How the items are linked:
a: J158->J526, J491->J932, J453->J687, J743->J182, J149->J572, J842->J452, J220->J819, J999->J149, J210->J674, J51->J376, J609->J619, J723->J995, J177->J102, J121->J723, J878->J923, J461->J144, J670->J981, J30->J93, J715->J61, J102->J814, J989->J272, J457->J413, J972->J197, J894->J607, J588->J63, J298->J577, J108->J295, J879->J78, J559->J11, J10->J815, J823->J268, J100->J999, J526->J62, J577->J586, J595->J485, J932->J159, J50->J10, J255->J987, J687->J838, J313->J670, J314->J338, J371->J842, J525->J282, J481->J664, J382->J836, J99->J704, J413->J595, J376->J174, J258->J483, J561->J741, J159->J465, J586->J952, J976->J475, J197->J263, J837->J435, J741->J635, J59->J96, J564->J561, J793->J66, J456->J944, J953->J371, J61->J886, J665->J574, J558->J715, J475->J934, J822->J52, J68->J588, J952->J871, J207->J314, J995->J603, J854->J525, J834->J806, J272->J495, J242->J852, J78->J456, J462->J564, J572->J105, J269->J989, J434->J743, J897->J269, J664->J903, J819->J258, J607->J491, J268->J879, J295->J99, J570->J837, J923->J972, J63->J298, J685->J462, J635->J50, J811->J631, J495->J461, J631->J107, J944->J297, J574->J878, J107->J82, J582->J559, J110->J855, J815->J493, J597->J220, J838->J108, J806->J894, J435->J685, J172->J207, J987->J378, J11->J854, J962->J582, J93->J326, J603->J434, J855->J665, J590->J176, J903->J967, J378->J822, J934->J897, J282->J313, J62->J382, J864->J47, J263->J210, J236->J793, J182->J255, J52->J404, J96->J558, J47->J962, J493->J834, J144->J590, J82->J823, J814->J100, J483->J864, J297->J570, J871->J609, J674->J59, J704->J68, J836->J976, J467->J110, J66->J121, J326->J51, J967->J242, J338->J453, J105->J467, J619->J481, J174->J177, J452->J457, J886->J236, J981->J172, J465->J30, J485->J597, J176->J811, J852->J158, J404->J953
o: J158->J852, J491->J607, J453->J338, J743->J434, J149->J999, J842->J371, J220->J597, J999->J100, J210->J263, J51->J326, J609->J871, J723->J121, J177->J174, J121->J66, J878->J574, J461->J495, J670->J313, J30->J465, J715->J558, J102->J177, J989->J269, J457->J452, J972->J923, J894->J806, J588->J68, J298->J63, J108->J838, J879->J268, J559->J582, J10->J50, J823->J82, J100->J814, J526->J158, J577->J298, J595->J413, J932->J491, J50->J635, J255->J182, J687->J453, J313->J282, J314->J207, J371->J953, J525->J854, J481->J619, J382->J62, J99->J295, J413->J457, J376->J51, J258->J819, J561->J564, J159->J932, J586->J577, J976->J836, J197->J972, J837->J570, J741->J561, J59->J674, J564->J462, J793->J236, J456->J78, J953->J404, J61->J715, J665->J855, J558->J96, J475->J976, J822->J378, J68->J704, J952->J586, J207->J172, J995->J723, J854->J11, J834->J493, J272->J989, J242->J967, J78->J879, J462->J685, J572->J149, J269->J897, J434->J603, J897->J934, J664->J481, J819->J220, J607->J894, J268->J823, J295->J108, J570->J297, J923->J878, J63->J588, J685->J435, J635->J741, J811->J176, J495->J272, J631->J811, J944->J456, J574->J665, J107->J631, J582->J962, J110->J467, J815->J10, J597->J485, J838->J687, J806->J834, J435->J837, J172->J981, J987->J255, J11->J559, J962->J47, J93->J30, J603->J995, J855->J110, J590->J144, J903->J664, J378->J987, J934->J475, J282->J525, J62->J526, J864->J483, J263->J197, J236->J886, J182->J743, J52->J822, J96->J59, J47->J864, J493->J815, J144->J461, J82->J107, J814->J102, J483->J258, J297->J944, J871->J952, J674->J210, J704->J99, J836->J382, J467->J105, J66->J793, J326->J93, J967->J903, J338->J314, J105->J572, J619->J609, J174->J376, J452->J842, J886->J61, J981->J670, J465->J159, J485->J595, J176->J590, J852->J242, J404->J52
i: J158->J558, J491->J172, J453->J174, J743->J811, J149->J577, J842->J297, J220->J561, J999->J298, J210->J526, J51->J108, J609->J923, J723->J461, J177->J704, J121->J495, J878->J903, J461->J182, J670->J465, J30->J453, J715->J475, J102->J68, J989->J603, J457->J837, J972->J242, J894->J670, J588->J105, J298->J110, J108->J814, J879->J452, J559->J806, J10->J11, J823->J371, J100->J63, J526->J715, J577->J855, J595->J685, J932->J207, J50->J559, J255->J107, J687->J177, J313->J159, J314->J51, J371->J944, J525->J491, J481->J197, J382->J886, J99->J999, J413->J435, J376->J295, J258->J635, J561->J47, J159->J314, J586->J665, J976->J793, J197->J852, J837->J220, J741->J962, J59->J382, J564->J864, J793->J989, J456->J413, J953->J456, J61->J934, J665->J481, J558->J976, J475->J66, J822->J268, J68->J572, J952->J574, J207->J326, J995->J144, J854->J607, J834->J282, J272->J434, J242->J59, J78->J457, J462->J483, J572->J586, J269->J995, J434->J176, J897->J723, J664->J263, J819->J741, J607->J981, J268->J842, J295->J100, J570->J597, J923->J967, J63->J467, J685->J258, J635->J582, J811->J822, J495->J743, J631->J52, J944->J595, J574->J664, J107->J404, J582->J834, J110->J609, J815->J854, J597->J564, J838->J102, J806->J313, J435->J819, J172->J93, J987->J82, J11->J894, J962->J493, J93->J687, J603->J590, J855->J619, J590->J987, J903->J210, J378->J823, J934->J121, J282->J932, J62->J61, J864->J10, J263->J158, J236->J269, J182->J631, J52->J879, J96->J836, J47->J815, J493->J525, J144->J255, J82->J953, J814->J588, J483->J50, J297->J485, J871->J878, J674->J62, J704->J149, J836->J236, J467->J871, J66->J272, J326->J838, J967->J674, J338->J376, J105->J952, J619->J972, J174->J99, J452->J570, J886->J897, J981->J30, J465->J338, J485->J462, J176->J378, J852->J96, J404->J78
s: J158->J715, J491->J207, J453->J177, J743->J631, J149->J586, J842->J570, J220->J741, J999->J577, J210->J62, J51->J295, J609->J972, J723->J144, J177->J68, J121->J461, J878->J967, J461->J255, J670->J30, J30->J687, J715->J934, J102->J588, J989->J434, J457->J435, J972->J852, J894->J981, J588->J467, J298->J855, J108->J100, J879->J457, J559->J894, J10->J854, J823->J842, J100->J298, J526->J61, J577->J665, J595->J462, J932->J314, J50->J11, J255->J82, J687->J102, J313->J465, J314->J376, J371->J297, J525->J932, J481->J263, J382->J236, J99->J149, J413->J685, J376->J99, J258->J50, J561->J962, J159->J338, J586->J574, J976->J66, J197->J158, J837->J819, J741->J582, J59->J836, J564->J47, J793->J272, J456->J595, J953->J944, J61->J897, J665->J664, J558->J475, J475->J121, J822->J879, J68->J105, J952->J878, J207->J51, J995->J590, J854->J491, J834->J313, J272->J743, J242->J96, J78->J413, J462->J864, J572->J952, J269->J603, J434->J811, J897->J995, J664->J210, J819->J635, J607->J172, J268->J452, J295->J999, J570->J220, J923->J242, J63->J110, J685->J483, J635->J559, J811->J52, J495->J182, J631->J404, J944->J485, J574->J903, J107->J953, J582->J806, J110->J619, J815->J525, J597->J561, J838->J814, J806->J670, J435->J258, J172->J326, J987->J823, J11->J607, J962->J834, J93->J838, J603->J176, J855->J481, J590->J378, J903->J674, J378->J268, J934->J723, J282->J159, J62->J886, J864->J815, J263->J526, J236->J989, J182->J107, J52->J78, J96->J976, J47->J493, J493->J282, J144->J987, J82->J371, J814->J63, J483->J10, J297->J597, J871->J923, J674->J382, J704->J572, J836->J793, J467->J609, J66->J495, J326->J108, J967->J59, J338->J174, J105->J871, J619->J197, J174->J704, J452->J837, J886->J269, J981->J93, J465->J453, J485->J564, J176->J822, J852->J558, J404->J456
k: J158->J674, J491->J313, J453->J326, J743->J144, J149->J588, J842->J78, J220->J685, J999->J68, J210->J242, J51->J453, J609->J665, J723->J989, J177->J108, J121->J269, J878->J619, J461->J603, J670->J491, J30->J207, J715->J382, J102->J295, J989->J121, J457->J944, J972->J664, J894->J525, J588->J999, J298->J572, J108->J174, J879->J953, J559->J815, J10->J962, J823->J52, J100->J704, J526->J59, J577->J105, J595->J570, J932->J670, J50->J47, J255->J176, J687->J51, J313->J607, J314->J30, J371->J879, J525->J806, J481->J878, J382->J558, J99->J102, J413->J297, J376->J687, J258->J564, J561->J258, J159->J981, J586->J467, J976->J61, J197->J903, J837->J595, J741->J483, J59->J158, J564->J819, J793->J934, J456->J842, J953->J268, J61->J836, J665->J871, J558->J62, J475->J886, J822->J107, J68->J100, J952->J110, J207->J465, J995->J272, J854->J834, J834->J11, J272->J723, J242->J263, J78->J371, J462->J220, J572->J63, J269->J66, J434->J461, J897->J793, J664->J923, J819->J462, J607->J282, J268->J404, J295->J177, J570->J413, J923->J481, J63->J149, J685->J597, J635->J864, J811->J255, J495->J995, J631->J987, J944->J452, J574->J609, J107->J378, J582->J10, J110->J586, J815->J582, J597->J435, J838->J376, J806->J854, J435->J485, J172->J159, J987->J811, J11->J493, J962->J50, J93->J314, J603->J495, J855->J952, J590->J743, J903->J972, J378->J631, J934->J236, J282->J894, J62->J96, J864->J741, J263->J967, J236->J475, J182->J590, J52->J82, J96->J526, J47->J635, J493->J559, J144->J434, J82->J822, J814->J99, J483->J561, J297->J457, J871->J855, J674->J852, J704->J814, J836->J715, J467->J577, J66->J897, J326->J338, J967->J197, J338->J93, J105->J298, J619->J574, J174->J838, J452->J456, J886->J976, J981->J932, J465->J172, J485->J837, J176->J182, J852->J210, J404->J823
g: J158->J62, J491->J159, J453->J838, J743->J255, J149->J105, J842->J457, J220->J258, J999->J572, J210->J59, J51->J174, J609->J481, J723->J603, J177->J814, J121->J995, J878->J972, J461->J590, J670->J172, J30->J326, J715->J886, J102->J100, J989->J495, J457->J595, J972->J263, J894->J491, J588->J298, J298->J586, J108->J99, J879->J456, J559->J854, J10->J493, J823->J879, J100->J149, J526->J382, J577->J952, J595->J597, J932->J465, J50->J815, J255->J378, J687->J108, J313->J981, J314->J453, J371->J452, J525->J313, J481->J903, J382->J976, J99->J68, J413->J485, J376->J177, J258->J864, J561->J635, J159->J30, J586->J871, J976->J934, J197->J210, J837->J685, J741->J50, J59->J558, J564->J741, J793->J121, J456->J297, J953->J842, J61->J236, J665->J878, J558->J61, J475->J897, J822->J404, J68->J63, J952->J609, J207->J338, J995->J434, J854->J282, J834->J894, J272->J461, J242->J158, J78->J944, J462->J561, J572->J467, J269->J272, J434->J182, J897->J989, J664->J967, J819->J483, J607->J932, J268->J78, J295->J704, J570->J435, J923->J197, J63->J577, J685->J564, J635->J10, J811->J107, J495->J144, J631->J82, J944->J570, J574->J923, J107->J823, J582->J11, J110->J665, J815->J834, J597->J819, J838->J295, J806->J607, J435->J462, J172->J314, J987->J822, J11->J525, J962->J559, J93->J51, J603->J743, J855->J574, J590->J811, J903->J242, J378->J52, J934->J269, J282->J670, J62->J836, J864->J962, J263->J674, J236->J66, J182->J987, J52->J953, J96->J715, J47->J582, J493->J806, J144->J176, J82->J268, J814->J999, J483->J47, J297->J837, J871->J619, J674->J96, J704->J588, J836->J475, J467->J855, J66->J723, J326->J376, J967->J852, J338->J687, J105->J110, J619->J664, J174->J102, J452->J413, J886->J793, J981->J207, J465->J93, J485->J220, J176->J631, J852->J526, J404->J371

The rows follow the links: the fewer symbols apart two items are, the more alike their rows tend to be.

Item, then a row for it; each showing differs a little:
J595: [-38,8,-37,-98,34,43,29,-1,20,-14,-69,-40,1,1,-11,-36,70,-34,-10,-14,-25,-13,54,-31,31,63,2,60,27,-12,-37,-20,11,16,-51,8,-20,10,-6,-3,-42,13,-78,35,-9,39]
J491: [-39,-9,-55,-12,26,29,45,8,21,-46,-58,-41,14,-38,-36,-34,-52,-15,-5,-9,0,68,16,44,50,38,20,1,2,-29,0,19,-30,12,-34,82,72,-28,36,-78,4,-41,-22,-26,19,28]
J461: [-29,21,24,-15,78,-44,54,-58,54,-24,82,48,13,-15,-15,-10,-16,-29,52,8,34,18,39,52,-29,-27,34,-64,-28,54,-53,-12,-41,-41,1,29,-3,-28,15,-2,-6,44,22,2,39,-25]
J108: [-12,-41,-29,1,-10,30,-16,37,44,28,-15,-30,24,-36,8,42,24,32,-40,35,-102,-17,-9,-44,-16,4,-25,48,46,-33,34,-16,15,50,44,-43,77,18,41,35,-2,-14,-83,-9,3,-15]
J263: [69,-13,-8,54,-32,-26,-81,-4,-55,48,1,-35,-30,45,61,26,-31,26,43,11,26,1,-64,-4,-6,-34,-24,-26,-39,7,3,19,-21,-27,24,-68,-55,-39,-21,12,-22,50,43,-6,-37,14]
J371: [-11,62,31,44,-65,-41,-10,-67,-28,35,56,82,-3,7,15,-33,2,12,22,-15,33,-38,6,26,6,-14,-16,-46,-46,55,2,18,0,-68,19,38,17,14,16,39,22,-24,83,49,-14,-15]
J972: [78,-19,-3,60,-39,-24,-87,4,-62,42,6,-44,-27,45,51,30,-30,24,38,9,23,1,-65,-6,-12,-41,-26,-23,-36,5,-2,13,-16,-22,19,-70,-49,-41,-23,2,-17,49,40,-6,-36,14]
J854: [43,13,42,56,-87,1,-2,-2,-66,-30,41,22,5,-1,-52,-29,-25,-9,-5,-36,52,12,-3,46,-4,-29,6,-24,-15,24,-18,3,4,-26,-26,50,52,-11,-6,-67,41,-71,87,-2,-6,13]
J603: [-24,-14,-16,-91,90,17,77,16,42,-68,-2,-6,13,5,-8,-16,43,-50,7,6,12,-29,35,-22,-24,-15,34,24,46,-5,-35,-27,10,49,-16,0,-65,22,-38,13,5,51,-50,7,50,3]
J793: [17,31,-7,47,-20,-54,-62,-46,-32,65,9,16,-31,41,77,-3,-31,27,47,7,32,-12,-42,1,15,-13,-24,-51,-63,28,14,32,-20,-56,26,-27,-58,-21,-5,44,-17,48,56,21,-36,1]
J665: [91,-31,3,60,-52,-11,-87,20,-65,33,15,-50,-24,39,38,38,-20,25,26,6,11,4,-64,-7,-26,-44,-24,-11,-21,3,-6,5,-12,-11,22,-76,-28,-40,-23,-9,-13,31,32,-11,-35,13]
J815: [-32,1,-64,-26,12,32,52,-10,8,-57,-38,-40,22,-32,-37,-51,-26,-31,14,-19,14,45,26,48,45,17,19,-5,3,-2,-32,13,-33,-4,-47,90,70,-36,29,-79,3,-29,-14,-1,22,42]
J953: [-27,2,-32,-103,57,41,54,3,19,-43,-50,-30,4,8,-4,-38,67,-45,2,-12,-5,-25,48,-31,11,28,17,52,39,-7,-44,-24,12,30,-48,7,-48,16,-27,1,-26,28,-66,30,14,35]
J822: [-14,62,19,42,-50,-48,-21,-70,-22,46,43,74,-10,18,37,-32,-5,19,35,-8,35,-36,-5,22,9,-10,-21,-50,-55,49,5,23,-7,-68,22,23,-5,6,12,50,10,-2,78,44,-20,-16]
J864: [25,33,40,51,-94,-9,4,-28,-54,-15,58,51,12,-4,-38,-33,-7,-4,1,-34,41,-17,9,39,-4,-27,-2,-28,-23,43,-18,4,6,-38,-12,55,57,2,3,-30,44,-69,90,21,-6,-1]
J453: [57,-12,38,56,-39,-3,-16,23,-63,-31,11,-11,-11,5,-56,2,-66,-6,-7,-28,56,65,-19,54,9,-8,14,-25,-25,-2,-6,14,-12,-16,-39,31,18,-38,-16,-97,18,-50,70,-46,-9,15]
J704: [45,-14,44,56,2,-17,-26,25,-36,-13,-2,-19,-22,6,-41,22,-87,1,-5,-22,57,92,-23,55,10,6,22,-36,-33,-10,5,19,-25,-20,-32,16,-8,-49,-16,-95,-2,-27,58,-63,-9,3]
J976: [-25,14,44,6,93,-61,20,-38,54,4,64,46,-7,-6,-6,21,-50,-8,36,12,34,52,22,55,-18,-5,32,-70,-41,35,-21,5,-42,-47,5,9,-30,-33,12,-7,-21,48,28,-33,26,-36]
J177: [-60,-20,-29,2,63,6,39,30,55,-28,-50,-14,11,-48,-28,8,-73,11,-27,14,-20,78,1,29,42,41,20,-7,7,-50,50,20,-21,31,-4,53,51,-11,39,-45,11,-30,-37,-59,30,-8]
J944: [-18,50,24,-23,-59,2,-35,-11,-33,60,-44,38,-26,32,30,-21,65,19,-36,-15,-10,-59,15,-52,29,63,-33,48,-3,1,32,5,47,-16,-8,-20,-48,61,-20,67,-14,-22,5,49,-54,3]
J886: [27,22,-10,46,-22,-48,-64,-41,-38,60,5,4,-31,44,73,0,-36,30,46,7,35,-11,-48,4,11,-20,-25,-45,-61,22,12,31,-22,-52,23,-34,-62,-22,-9,38,-23,50,54,14,-38,4]
J526: [-19,6,47,20,92,-63,9,-24,44,10,47,36,-15,0,-8,31,-71,2,29,10,36,68,9,56,-10,4,31,-70,-45,21,-4,11,-43,-46,4,1,-37,-37,8,-21,-22,40,31,-44,19,-38]
J811: [-31,22,10,-27,61,-26,62,-60,47,-38,76,41,19,-17,-20,-25,1,-38,52,-2,33,3,48,51,-28,-32,30,-55,-18,55,-66,-17,-41,-44,-8,42,11,-26,14,-9,-1,36,16,16,42,-11]
J871: [17,-9,47,45,54,-45,-22,9,0,9,10,2,-29,9,-19,36,-94,10,8,-3,51,96,-13,55,7,15,25,-55,-45,-6,10,18,-39,-33,-17,1,-31,-46,-3,-66,-20,7,46,-68,-4,-19]

Each walk starts at a row. The symbols on each line, taken left to right, move it on to the next item.
Each answer is a row, close to the row of the item it stands for.
---
[2,-3,49,33,78,-53,-10,-5,22,15,27,17,-23,7,-12,35,-90,6,16,4,45,91,-7,57,2,14,29,-64,-46,-1,9,17,-39,-41,-9,0,-38,-44,-1,-46,-23,22,39,-64,2,-28]
s o s i g i g o	[-32,20,34,-7,89,-53,39,-52,57,-9,77,51,4,-10,-9,5,-32,-21,45,12,31,31,30,55,-28,-16,31,-72,-33,44,-35,-2,-42,-42,4,20,-18,-27,13,0,-16,47,26,-13,32,-37]
o i g s s s s i g	[-22,9,-48,-34,11,20,68,-38,8,-67,10,-16,27,-24,-40,-62,2,-50,36,-21,27,15,40,50,16,-14,24,-22,-1,31,-70,-5,-32,-18,-42,83,60,-35,21,-62,8,-6,1,21,31,36]
---
[-30,21,30,-8,83,-49,45,-52,57,-15,80,49,12,-15,-14,-1,-23,-23,46,7,33,25,36,53,-27,-21,33,-65,-30,47,-42,-7,-39,-46,0,22,-11,-25,13,-1,-10,45,23,-3,37,-32]
i o a i g a	[-28,20,-3,-29,54,-21,65,-60,41,-44,71,32,25,-23,-25,-35,2,-45,50,-4,31,-1,47,49,-24,-34,31,-52,-13,55,-68,-12,-35,-36,-16,53,24,-28,13,-15,0,32,18,20,44,-3]
s s k s o s o	[-40,8,-37,-91,26,44,25,1,25,-3,-73,-38,1,-3,-8,-32,67,-29,-10,-12,-34,-6,54,-33,35,70,-1,65,25,-12,-31,-17,9,11,-46,9,-6,12,0,-5,-48,4,-80,30,-14,39]
---
[57,-8,42,57,-53,0,-16,19,-65,-29,14,-9,-9,3,-59,-3,-56,-5,-9,-34,54,57,-16,50,5,-12,15,-25,-23,2,-6,11,-7,-21,-37,34,26,-33,-15,-94,23,-61,76,-37,-8,13]
a i a g k a i k g s	[98,-39,8,62,-57,-5,-86,22,-69,32,19,-53,-16,35,27,39,-15,28,19,2,3,-2,-60,-15,-33,-49,-25,-4,-15,1,-11,-3,-7,-4,19,-81,-18,-38,-23,-15,-15,24,31,-12,-34,12]
o a k s k i s a	[-10,5,50,22,88,-62,2,-21,38,12,41,32,-16,-1,-11,33,-74,0,23,8,39,80,1,58,-7,8,29,-69,-47,13,-1,9,-44,-43,-1,-3,-40,-40,5,-28,-27,37,33,-54,12,-37]
---
[-21,13,47,13,94,-61,18,-28,52,8,57,44,-8,-5,-9,27,-61,-5,32,10,40,62,16,53,-15,-2,32,-70,-43,25,-12,6,-45,-45,2,5,-32,-35,10,-14,-24,44,27,-36,17,-37]
o k k s a o i s	[-26,-18,-7,-81,94,14,81,19,45,-70,2,0,13,2,-8,-7,33,-44,5,10,10,-25,30,-20,-28,-21,35,20,50,-10,-27,-22,12,51,-7,-3,-67,27,-34,21,15,49,-47,2,56,-7]
g g s a o s	[-16,64,23,41,-57,-47,-16,-72,-23,40,53,78,-7,13,27,-33,0,13,27,-10,36,-37,-1,22,9,-9,-19,-50,-49,54,4,22,-2,-68,18,31,4,14,12,46,15,-14,85,47,-20,-17]
---
[-6,51,6,42,-29,-55,-43,-67,-26,58,23,50,-22,29,62,-19,-19,24,41,0,37,-25,-20,14,15,-10,-20,-51,-63,42,17,33,-16,-69,26,-3,-38,-5,7,58,-9,27,71,34,-29,-13]
g g o i s a k k a k	[-24,20,-18,-34,35,-4,70,-55,28,-60,54,16,23,-20,-30,-45,9,-48,52,-12,33,-1,49,55,-15,-35,30,-38,-10,53,-79,-14,-34,-31,-26,62,35,-30,17,-31,8,19,11,24,39,11]
o s i i s a s	[-46,2,-35,-60,4,40,0,4,38,24,-70,-36,10,-22,-9,-8,57,0,-29,-3,-73,5,42,-32,33,83,-21,66,22,-23,-8,-13,9,11,-26,-1,43,11,28,3,-50,-19,-94,17,-28,25]
---
[-22,17,-34,-38,21,10,71,-51,19,-63,34,3,29,-24,-34,-55,7,-51,43,-15,31,1,44,51,-1,-25,27,-29,-4,39,-80,-11,-32,-24,-34,75,51,-32,13,-49,8,8,6,30,37,28]
g a k o o a a a g	[-43,11,-35,-88,22,47,17,-1,27,4,-76,-40,1,-5,-9,-26,67,-25,-19,-10,-45,-5,52,-32,39,76,-6,64,22,-16,-25,-16,6,8,-44,6,4,10,6,-5,-48,-3,-85,27,-19,36]
g k a k o k g a g k	[32,27,41,53,-93,-2,2,-21,-59,-20,51,44,7,-3,-43,-31,-9,-5,0,-36,47,-11,5,43,-3,-29,1,-25,-19,40,-16,3,11,-37,-18,55,59,-1,0,-42,45,-70,92,15,-4,4]
---
[-20,4,-57,-30,10,27,61,-27,6,-65,-15,-30,20,-31,-39,-62,-12,-44,26,-19,21,26,31,48,33,-2,24,-7,1,13,-54,2,-32,-9,-49,91,68,-35,23,-73,5,-20,-6,11,24,44]
k a o i s i	[-33,-4,-60,-18,18,34,46,-2,14,-50,-55,-43,15,-37,-37,-39,-40,-21,1,-14,5,60,20,48,51,29,17,-5,1,-16,-14,16,-32,6,-40,88,73,-33,34,-81,2,-39,-22,-19,19,35]
o s i s k k	[-26,-29,-30,-10,-10,33,-18,28,50,34,-30,-29,22,-39,1,38,33,25,-41,30,-104,-7,5,-40,-4,28,-23,50,36,-33,26,-15,12,38,33,-32,79,16,45,24,-16,-26,-92,-5,-10,-6]
---
[4,56,34,47,-82,-24,-2,-52,-40,10,61,72,7,-1,-12,-38,6,6,10,-27,38,-35,14,33,-3,-22,-9,-38,-33,52,-8,9,4,-54,5,49,42,11,9,5,33,-50,90,39,-8,-8]
k a o a a k g i g	[-28,3,-60,-30,9,30,57,-17,8,-61,-26,-36,22,-30,-39,-55,-18,-39,22,-19,15,35,32,51,36,7,19,-9,-1,4,-44,6,-29,-4,-51,88,71,-37,26,-78,3,-25,-7,5,23,40]
g k g o i i k k g	[55,3,42,59,-75,3,-9,11,-71,-33,26,5,0,0,-59,-17,-40,-8,-10,-36,56,34,-10,47,3,-20,12,-23,-15,11,-16,6,4,-19,-33,43,42,-24,-10,-82,35,-68,82,-21,-7,10]
